Below is a small trained network, with its code and all its weights. Each question gives an input and a target symbol and asks what happens when units are switched off, that is, made to give their printed mean instead of their output.

import numpy as np


def w(rows, s, z=0):
    codes = np.array(rows[::2]) - 128.0
    scale = np.full(codes.shape[1], s)
    scale[-1] = z or s
    return codes * scale


def f(y):
    return y / 2 * (1 + np.tanh(0.7978845608 * (y + 0.044715 * y**3)))


def softmax(a):
    e = np.exp(a - a.max(-1, keepdims=True))
    return e / e.sum(-1, keepdims=True)


def log_softmax(a):
    a = a - a.max(-1, keepdims=True)
    return a - np.log(np.exp(a).sum(-1, keepdims=True))


def net(x, mask):
    ids = ['ΓΔΞΠΣΩβεζηλμφψ'.index(c) for c in x.split()]
    T = len(ids)
    res = E[ids] + P[:T]
    r = res
    for j in range(2):
        rows = slice(3 * j, 3 * j + 3)
        q, k, v = (r @ M[0][rows].T for M in (Q, K, V))
        z = softmax(np.where(np.tri(T) > 0, q @ k.T / 3**0.5, -1e9)) @ v
        o = O[0][rows]
        res = res + np.where(mask[j], z, o[:, -1]) @ o[:, :-1]
    y = f(res @ A[0][:, :-1].T + A[0][:, -1])
    res = res + np.where(mask[2:14], y, B[0][:, -1]) @ B[0][:, :-1]
    return log_softmax(res[-1] @ U[:, :-1].T + U[:, -1])


Q, K, V, O, A, B = {}, {}, {}, {}, {}, {}
E = w([
[33,56,4],'Γ',
[184,114,122],'Δ',
[152,174,56],'Ξ',
[107,72,125],'Π',
[157,96,139],'Σ',
[134,100,139],'Ω',
[169,140,126],'β',
[124,106,139],'ε',
[228,45,101],'ζ',
[10,68,230],'η',
[174,237,167],'λ',
[165,16,166],'μ',
[159,102,148],'φ',
[131,247,66],'ψ',
],0.013)
P = w([
[57,167,140],'0',
[118,178,202],'1',
[118,197,197],'2',
[128,198,196],'3',
[150,194,216],'4',
[155,208,224],'5',
[180,195,236],'6',
[179,190,239],'7',
[193,205,250],'8',
[202,199,239],'9',
[215,198,253],'10',
],0.002)
Q[0] = w([
[68,69,162],'head 1',
[187,171,98],'head 1',
[46,91,148],'head 1',
[168,203,7],'head 2',
[126,54,255],'head 2',
[141,106,157],'head 2',
],0.0098)
K[0] = w([
[174,122,126],'head 1',
[76,97,145],'head 1',
[200,173,108],'head 1',
[221,176,8],'head 2',
[75,82,214],'head 2',
[135,114,148],'head 2',
],0.014)
V[0] = w([
[162,91,18],'head 1',
[71,99,255],'head 1',
[63,138,220],'head 1',
[53,184,199],'head 2',
[60,20,246],'head 2',
[219,121,28],'head 2',
],0.0062)
O[0] = w([
[15,138,36,171],'head 1',
[254,146,147,93],'head 1',
[222,99,164,82],'head 1',
[130,202,205,64],'head 2',
[76,115,242,7],'head 2',
[244,53,35,227],'head 2',
],0.0048,0.0022)
A[0] = w([
[172,89,148,170],'neuron 1',
[113,48,123,150],'neuron 2',
[98,143,149,110],'neuron 3',
[79,3,113,205],'neuron 4',
[96,172,106,236],'neuron 5',
[121,69,107,146],'neuron 6',
[80,171,157,253],'neuron 7',
[150,96,61,151],'neuron 8',
[212,93,72,143],'neuron 9',
[180,208,146,183],'neuron 10',
[80,132,149,157],'neuron 11',
[59,175,192,102],'neuron 12',
],0.012,0.0052)
B[0] = w([
[122,99,191,166],'neuron 1',
[52,138,205,154],'neuron 2',
[142,116,116,131],'neuron 3',
[66,179,203,188],'neuron 4',
[138,200,44,174],'neuron 5',
[37,102,165,152],'neuron 6',
[190,182,121,164],'neuron 7',
[128,38,87,211],'neuron 8',
[146,40,136,247],'neuron 9',
[140,255,165,181],'neuron 10',
[181,127,148,143],'neuron 11',
[209,56,80,163],'neuron 12',
],0.0076,0.011)
U = w([
[20,133,99,65],'Γ',
[127,121,135,106],'Δ',
[148,84,3,167],'Ξ',
[65,173,154,237],'Π',
[108,146,147,151],'Σ',
[100,162,147,235],'Ω',
[127,142,127,102],'β',
[103,162,143,184],'ε',
[114,6,148,2],'ζ',
[255,121,194,147],'η',
[137,242,150,103],'λ',
[66,148,239,28],'μ',
[116,150,149,134],'φ',
[112,210,83,77],'ψ',
],0.0076,0.0035)

Each question gives the input, a string of symbols that net reads in full, and the target symbol t.
The units are the heads (3 rows each of Q, K, V and O) and the neurons (one row each of A and B). Each row of codes is followed by its name. A weight is (code - 128) times the scale printed after its matrix; where a second scale follows, it is the last column's (O, A, B and U).
mask holds one flag per unit, heads first, then neurons. A switched-off unit (its flag False) gives its mean, the last column of its rows in O or B, instead of its output. The means were averaged over made-up inputs and are rounded, as every weight is.
A unit's drop is (log p(t) with every unit on - log p(t) with that unit switched off) / (log p(t) with every unit on - log p(t) with every unit switched off).
The circuit of an input: a set's keep is (log p(t) with only the set's units on - log p(t) with every unit switched off) / (log p(t) with every unit on - log p(t) with every unit switched off). Starting from the 12 units with the biggest drops (on a tie, the unit counted first), units are removed one at a time, each time the one whose removal leaves the highest keep (on an exact tie, the one counted first), for as long as the keep stays at least 0.8.
circuit, biggest first: the units of the circuit, biggest drop first
most important unit: the unit with the biggest drop
top k neurons: the k neurons with the biggest drops, biggest first
heads that matter: for each layer, one digit per head in row order, 1 if its drop is at least 0.15 and else 0, layers parted by /
drop when u is switched off: that unit's drop, to one decimal
input Ξ μ ζ η Ξ Ξ, target η: circuit, biggest first	[head 1]
input Ξ φ Δ Ξ Ξ Π ε λ η, target η: circuit, biggest first	[head 2; neuron 12; neuron 7]
input ε Ξ λ λ Ξ Ξ ψ, target ψ: heads that matter	00
input Ξ η Ξ ζ Ξ Δ, target η: heads that matter	10
input ζ Ξ Ξ ζ λ ζ Ξ ζ ψ Ξ λ, target λ: circuit, biggest first	[neuron 10; neuron 9]
input Ξ Γ μ Ξ λ Σ Γ, target Γ: heads that matter	00
input λ Ξ Ξ Σ μ μ Ξ Ξ Ξ Ξ ζ, target ζ: heads that matter	00
input λ Ξ ζ μ Ξ μ μ ψ Ξ, target Ξ: heads that matter	01
input μ Ξ Ξ Ξ η ζ Π, target η: top 3 neurons	[neuron 12; neuron 7; neuron 11]
input η η β Ξ Ω, target η: circuit, biggest first	[head 2; neuron 12; neuron 7; neuron 11]
input Ξ Ξ λ η λ Ξ Ξ Π Ω, target η: top 2 neurons	[neuron 12; neuron 7]
input Π Ξ η Π Ξ Ω ζ ζ μ ζ λ, target η: drop when neuron 10 is switched off	-0.2
input ζ μ λ Ξ ζ ζ η ε, target η: drop when neuron 7 is switched off	0.3
input ψ Ω λ μ Ξ λ, target λ: drop when neuron 2 is switched off	0.0
input η Ξ ζ Ξ ψ, target η: most important unit	head 1
